Look-ups in named tables: a row name and a column name give one cell, copied from the table.

Tave:
|  | Melotof | Vaforaz | Bomo |
|---|---|---|---|
| Bam | 0.413 | 0.503 | 0.166 |
| Rutuze | 0.421 | 0.582 | 0.031 |
| Bevivon | 0.445 | 0.334 | 0.767 |
| Gomova | 0.347 | 0.303 | 0.647 |
| Vokemak | 0.453 | 0.352 | 0.502 |
| Rer | 0.511 | 0.464 | 0.637 |
| Gazene | 0.444 | 0.409 | 0.678 |
| Muga | 0.438 | 0.512 | 0.509 |
| Rinedep | 0.102 | 0.007 | 0.542 |
| Suro | 0.451 | 0.384 | 0.337 |
| Pugenak | 0.517 | 0.441 | 0.674 |
| Rulag | 0.545 | 0.475 | 0.257 |

Melotof of Vokemak is 0.453
Melotof of Rinedep is 0.102
Vaforaz of Rer is 0.464
Melotof of Rutuze is 0.421
Bomo of Suro is 0.337
Bomo of Rutuze is 0.031
Vaforaz of Vokemak is 0.352
Bomo of Bam is 0.166
Bomo of Gazene is 0.678
Vaforaz of Muga is 0.512
Bomo of Gomova is 0.647
Bomo of Muga is 0.509
Bomo of Rer is 0.637
Vaforaz of Bevivon is 0.334
Melotof of Gomova is 0.347
Melotof of Rer is 0.511
Bomo of Rinedep is 0.542
Bomo of Bevivon is 0.767

Futebul =
         Zuloke  Kiku  Vitizi  Tabuv   Mur  Sabenug
Kilik       0.3   0.0     0.3    0.2   0.2     -0.2
Per        -0.5   0.3     0.5    0.4   0.2     -0.2
Vulim      -0.4   0.1     0.5    0.1   0.6     -0.3
Bazu        0.4  -0.1     0.5    0.0   0.2      0.1
Lekogop    -0.4   0.5     0.3    0.3   0.1      0.4
Sunemaz     0.3   0.3     0.7    0.5  -0.1     -0.2
Lar         0.1   0.0     0.0   -0.1   0.6      0.0

Sabenug of Vulim = -0.3
Sabenug of Lar = 0.0
Tabuv of Vulim = 0.1
Tabuv of Per = 0.4
Sabenug of Sunemaz = -0.2
Zuloke of Lekogop = -0.4
Tabuv of Sunemaz = 0.5
Mur of Kilik = 0.2
Sabenug of Bazu = 0.1
Vitizi of Vulim = 0.5
Mur of Vulim = 0.6
Zuloke of Lar = 0.1
Mur of Bazu = 0.2
Mur of Lar = 0.6
Zuloke of Per = -0.5
Kiku of Lar = 0.0
Sabenug of Lekogop = 0.4
Kiku of Per = 0.3

Vif =
cols = Pageki, Sif, Finomu, Labepo, Nogepu, Mese, Kuber, Fepu, Gedom
Kopomev: [62, 87, 37, 159, 99, 147, 117, 125, 193]
Pulo: [128, 81, 48, 199, 139, 105, 89, 121, 74]
Fal: [166, 111, 62, 78, 39, 158, 94, 87, 78]
Gar: [104, 103, 208, 74, 130, 84, 71, 155, 159]
Lin: [169, 123, 122, 97, 125, 136, 112, 93, 138]
Mazuf: [118, 117, 0, 120, 128, 110, 144, 87, 164]
Degu: [105, 132, 23, 100, 104, 116, 77, 103, 82]
Vep: [152, 160, 128, 131, 27, 56, 85, 79, 180]
Reve: [115, 105, 157, 65, 91, 132, 94, 33, 126]
Sal: [70, 124, 85, 3, 108, 51, 113, 118, 119]
Mek: [154, 108, 112, 123, 163, 76, 65, 120, 183]
Gurufa: [139, 103, 82, 89, 113, 82, 82, 89, 176]

What is the Kuber of Mazuf in Vif? 144
What is the Fepu of Gurufa in Vif? 89
What is the Nogepu of Fal in Vif? 39
What is the Pageki of Vep in Vif? 152
What is the Sif of Mazuf in Vif? 117
What is the Mese of Vep in Vif? 56
What is the Gedom of Kopomev in Vif? 193
Which row has the largest Pageki? Lin

Gol
         Korigi   Dof  Gobov   Gon  Tirud   Pof  Dosuna   Gak  Duvek  Goror
Foredat     192   386    -14   242     50   448      30   615    377    177
Loruzaf     142   528   -212  -503    121    35      67    79     32   -191
Pul        -307  -290    227   315     51  -115     229   149    713    -94
Pevod        28  -251    305    26   -254   119    -268  -423    368     24
Reb        -447    27    202  -136    -37   470     424    68    -33    393
Fep         315   104    -18    70    -41   555    -495    94    152    510

Gon of Pevod is 26
Korigi of Pevod is 28
Gak of Pul is 149
Dosuna of Reb is 424
Pof of Fep is 555
Pof of Pul is -115
Dosuna of Foredat is 30
Korigi of Reb is -447
Duvek of Loruzaf is 32
Korigi of Loruzaf is 142
Dosuna of Fep is -495
Dof of Foredat is 386
Dof of Fep is 104
Gon of Foredat is 242
Dof of Pevod is -251
Korigi of Foredat is 192
Tirud of Foredat is 50
Gak of Foredat is 615
Gak of Pevod is -423
Dosuna of Loruzaf is 67

Table Rep
|  | Zunofof | Kododep | Meza |
|---|---|---|---|
| Dod | 51416 | 45375 | 17287 |
| Fova | 49982 | 35859 | 72656 |
| Zor | 29951 | 71904 | 22381 |
| Felada | 51722 | 82467 | 18171 |
| Guv | 63601 | 8502 | 17519 |

What is the Meza of Guv in Rep? 17519
What is the Zunofof of Guv in Rep? 63601
What is the Zunofof of Felada in Rep? 51722
What is the Kododep of Felada in Rep? 82467
What is the Zunofof of Dod in Rep? 51416
What is the Kododep of Fova in Rep? 35859
What is the Zunofof of Zor in Rep? 29951
Row with the largest Kododep: Felada

Vetimur:
cols = Rofiva, Kuru, Fis, Bol
Forufu: [-73623, -94577, -63108, 32491]
Mimize: [-33900, -59070, -5926, 60675]
Guz: [44022, 18828, -30340, -42917]
Fazubi: [33042, -16481, 22180, 78047]
Zarem: [58126, -5696, 13871, -45160]
Vatid: [-20976, -327, -81317, -6670]
Notobe: [2043, -8511, -52342, -53616]
Bebeka: [25959, -82412, 41213, -13890]

Mimize, Bol => 60675
Zarem, Kuru => -5696
Vatid, Rofiva => -20976
Vatid, Bol => -6670
Notobe, Kuru => -8511
Guz, Fis => -30340
Zarem, Fis => 13871
Fazubi, Rofiva => 33042
Forufu, Fis => -63108
Bebeka, Fis => 41213
Notobe, Rofiva => 2043
Mimize, Kuru => -59070

